Below is a small trained network, with its code and all its weights. Each question gives an input and a class and asks what happens when units are switched off, that is, made to give their printed mean instead of their output.

import numpy as np


def w(rows, s, z=0):
    codes = np.array(rows[::2]) - 128.0
    scale = np.full(codes.shape[1], s)
    scale[-1] = z or s
    return codes * scale


def f(y):
    return y / 2 * (1 + np.tanh(0.7978845608 * (y + 0.044715 * y**3)))


def log_softmax(a):
    a = a - a.max(-1, keepdims=True)
    return a - np.log(np.exp(a).sum(-1, keepdims=True))


def net(x, mask):
    res = np.array(x, float).reshape(1, 6) / 4 @ E
    y = f(res @ A[0][:, :-1].T + A[0][:, -1])
    res = res + np.where(mask, y, B[0][:, -1]) @ B[0][:, :-1]
    return log_softmax(res[-1] @ U[:, :-1].T + U[:, -1])


A, B = {}, {}
E = w([
[135,203,195,232,121,100,105,86,168,101,89],'x0',
[142,143,88,92,113,192,128,97,164,2,97],'x1',
[113,186,112,147,92,156,39,146,51,97,163],'x2',
[95,157,179,117,42,156,206,87,102,137,148],'x3',
[95,78,235,132,162,185,85,129,162,115,177],'x4',
[140,169,136,161,138,133,193,240,125,60,158],'x5',
],0.0092)
A[0] = w([
[129,159,127,137,88,142,87,166,66,105,141,92],'N1',
[96,71,205,170,174,195,116,133,136,114,175,42],'N2',
[183,181,118,128,139,102,182,175,79,108,94,114],'N3',
[150,134,69,133,107,81,163,119,115,150,87,87],'N4',
[186,102,83,150,228,116,90,164,171,141,115,91],'N5',
[146,165,131,157,119,145,196,245,120,73,150,57],'N6',
[112,135,115,143,163,108,111,228,168,104,120,83],'N7',
[149,53,96,64,128,157,130,199,94,151,156,95],'N8',
[131,150,86,173,99,162,72,159,80,116,165,65],'N9',
[141,80,170,129,139,123,179,131,177,157,74,72],'N10',
[133,101,140,139,167,108,217,109,185,165,101,104],'N11',
[101,135,150,119,72,159,196,115,121,143,148,118],'N12',
[126,156,141,151,109,142,61,144,89,108,146,76],'N13',
[103,147,171,109,60,152,176,55,106,148,94,56],'N14',
[133,158,122,177,144,133,182,210,116,75,173,40],'N15',
[82,104,184,124,135,158,130,147,174,120,171,49],'N16',
[146,98,112,145,184,76,61,161,140,104,89,92],'N17',
[153,89,131,168,156,127,229,179,182,107,107,125],'N18',
[88,184,114,152,114,157,72,126,71,144,146,156],'N19',
[83,73,83,34,125,182,146,149,70,171,153,144],'N20',
[124,94,97,54,128,142,159,149,88,100,180,63],'N21',
[133,127,97,92,140,157,187,107,254,89,84,89],'N22',
[143,161,164,178,105,89,119,109,157,119,118,97],'N23',
[100,167,120,109,103,130,51,142,59,133,165,175],'N24',
[127,153,95,118,102,173,80,126,92,79,147,90],'N25',
[166,169,184,180,113,86,117,132,133,128,103,64],'N26',
[113,127,173,141,140,170,139,207,121,116,151,50],'N27',
[163,211,56,123,119,51,181,160,86,124,70,106],'N28',
[140,74,141,106,143,84,171,84,194,156,85,127],'N29',
[88,126,150,108,172,202,116,115,163,72,138,119],'N30',
[125,196,179,184,139,101,129,117,176,112,89,93],'N31',
[95,155,118,163,107,154,72,135,58,121,157,11],'N32',
[140,148,75,160,95,89,137,117,96,118,90,16],'N33',
[190,148,84,87,108,181,135,125,138,45,81,17],'N34',
[67,149,170,147,63,141,190,97,66,158,165,36],'N35',
[114,115,174,188,131,22,132,185,81,219,161,3],'N36',
[137,167,136,205,122,165,114,83,182,74,58,106],'N37',
[96,106,155,133,175,70,149,146,85,231,122,74],'N38',
[107,180,156,211,163,75,104,92,152,146,110,106],'N39',
[87,72,210,141,151,145,76,145,154,136,193,77],'N40',
[117,170,171,88,51,142,180,165,105,111,152,47],'N41',
[156,112,114,85,92,181,85,64,149,104,82,66],'N42',
[112,91,94,97,145,144,131,158,113,125,157,7],'N43',
[180,128,90,144,176,105,41,145,120,128,141,32],'N44',
[145,127,71,100,88,78,100,46,85,165,73,67],'N45',
[112,57,146,125,132,150,59,19,128,169,108,13],'N46',
],0.012,0.0048)
B[0] = w([
[166,119,170,135,164,114,149,134,159,127,201,182],'N1',
[98,67,59,146,58,211,131,144,138,155,141,197],'N2',
[101,74,59,175,84,149,129,132,156,165,129,195],'N3',
[98,68,83,157,61,217,155,169,158,145,173,183],'N4',
[151,144,171,32,87,148,132,190,184,108,62,213],'N5',
[122,187,80,188,156,34,62,69,152,166,65,213],'N6',
[125,146,117,128,125,95,71,136,148,166,86,185],'N7',
[33,118,133,100,161,80,215,82,86,75,111,221],'N8',
[167,134,156,130,166,137,163,145,160,140,178,187],'N9',
[176,142,194,149,158,147,153,134,169,142,188,176],'N10',
[168,149,212,139,164,149,161,131,183,121,199,196],'N11',
[149,128,137,72,100,140,133,186,157,108,60,186],'N12',
[163,119,148,134,171,105,149,156,157,136,180,178],'N13',
[153,146,161,66,115,117,96,212,168,118,45,196],'N14',
[108,159,134,173,150,77,62,76,146,167,68,193],'N15',
[108,119,104,144,76,187,129,141,152,139,149,167],'N16',
[145,136,178,42,71,134,126,216,165,122,50,196],'N17',
[156,142,166,180,197,76,122,134,197,175,181,207],'N18',
[159,135,181,146,171,123,138,150,159,140,190,208],'N19',
[57,135,134,106,151,74,201,99,104,75,129,254],'N20',
[78,130,117,82,146,97,202,91,94,96,138,194],'N21',
[202,172,158,131,148,153,88,124,89,81,198,207],'N22',
[66,107,148,87,132,108,177,90,106,97,141,176],'N23',
[170,121,174,148,173,109,147,143,170,147,198,226],'N24',
[183,140,168,124,160,123,129,152,128,139,186,181],'N25',
[69,116,112,88,152,88,205,92,73,84,121,178],'N26',
[81,116,70,180,133,119,79,97,166,161,125,163],'N27',
[96,56,72,154,48,221,143,132,160,153,167,236],'N28',
[160,129,185,158,185,108,146,161,182,146,192,200],'N29',
[141,100,58,149,54,199,116,132,95,125,158,183],'N30',
[67,88,107,108,176,111,183,120,102,94,116,197],'N31',
[162,136,149,152,177,142,136,154,166,120,191,181],'N32',
[102,106,112,137,71,187,172,130,141,170,139,164],'N33',
[209,174,84,137,85,143,80,89,44,69,146,196],'N34',
[161,129,155,68,114,124,93,199,154,107,45,205],'N35',
[214,184,92,128,90,148,60,83,3,47,156,231],'N36',
[69,137,123,76,121,92,188,87,52,73,132,206],'N37',
[196,192,111,159,99,143,51,67,41,54,148,220],'N38',
[55,122,114,82,152,85,189,76,112,62,128,206],'N39',
[94,64,51,176,49,210,150,148,149,142,140,213],'N40',
[168,133,133,76,113,110,104,195,173,136,56,183],'N41',
[164,164,91,186,130,85,56,89,84,112,111,186],'N42',
[64,125,141,97,120,102,177,85,96,90,115,158],'N43',
[150,155,173,59,110,121,92,201,175,113,63,188],'N44',
[74,113,83,198,104,123,84,89,187,205,102,210],'N45',
[95,170,71,223,179,54,70,71,185,212,54,221],'N46',
],0.011,0.013)
U = w([
[27,109,140,82,162,100,216,92,93,76,136,120],'0',
[179,121,201,164,195,148,151,146,194,138,226,101],'1',
[75,69,68,173,57,246,134,139,172,156,151,91],'2',
[93,136,103,202,162,72,50,87,185,182,67,149],'3',
[217,153,106,134,110,166,58,106,24,42,158,4],'4',
[151,125,173,26,110,149,110,215,198,102,15,1],'5',
],0.013,0.0064)

Each question gives the input, the list of numbers given to net, and the class t.
The units are the neurons (one row each of A and B). Each row of codes is followed by its name. A weight is (code - 128) times the scale printed after its matrix; where a second scale follows, it is the last column's (A, B and U).
mask holds one flag per neuron, in row order. A switched-off neuron (its flag False) gives its mean, the last column of its row in B, instead of its output. The means were averaged over made-up inputs and are rounded, as every weight is.
A unit's drop is (log p(t) with every unit on - log p(t) with that unit switched off) / (log p(t) with every unit on - log p(t) with every unit switched off).
The circuit of an input: a set's keep is (log p(t) with only the set's units on - log p(t) with every unit switched off) / (log p(t) with every unit on - log p(t) with every unit switched off). Starting from the 12 units with the biggest drops (on a tie, the unit counted first), units are removed one at a time, each time the one whose removal leaves the highest keep (on an exact tie, the one counted first), for as long as the keep stays at least 0.8.
units of the circuit, in order: the units of the circuit, biggest drop first
top k neurons: the k neurons with the biggest drops, biggest first
drop of u: that unit's drop, to one decimal
input [-6,-8,-6,2,2,8], class 3: units of the circuit, in order	[N6]
input [0,4,4,-2,1,4], class 1: top 3 neurons	[N36; N46; N38]
input [7,-7,-7,-1,-1,-6], class 0: top 3 neurons	[N39; N26; N31]
input [-3,-6,-7,1,3,8], class 3: top 2 neurons	[N6; N15]
input [3,-7,-5,1,7,2], class 2: top 3 neurons	[N40; N2; N16]
input [1,0,2,7,-6,7], class 3: top 2 neurons	[N6; N15]
input [-1,8,1,3,7,-2], class 4: top 2 neurons	[N42; N34]
input [-6,7,-6,0,-1,6], class 4: top 3 neurons	[N34; N22; N46]
input [5,7,-3,-8,-6,-4], class 5: top 4 neurons	[N17; N5; N36; N44]
input [-6,7,-3,0,-8,5], class 2: top 4 neurons	[N28; N3; N4; N36]
input [3,-8,3,4,-3,8], class 3: top 3 neurons	[N6; N15; N27]
input [-4,-3,-4,3,-8,8], class 2: top 2 neurons	[N28; N4]
input [4,-6,-5,-5,5,2], class 4: top 3 neurons	[N36; N38; N24]
input [4,-8,-1,-3,0,1], class 4: units of the circuit, in order	[N36]
input [2,-4,-3,-1,0,-2], class 4: top 2 neurons	[N38; N36]
input [-2,6,-5,4,7,-8], class 3: top 3 neurons	[N46; N42; N28]
input [-7,3,-4,-5,7,-4], class 0: drop of N43	0.1
input [8,-6,0,2,4,5], class 0: drop of N3	0.0
input [1,0,5,-8,1,8], class 3: drop of N15	2.1
input [-7,4,-1,-7,0,8], class 3: drop of N7	0.6
input [1,5,-6,-6,-8,6], class 2: units of the circuit, in order	[N28]
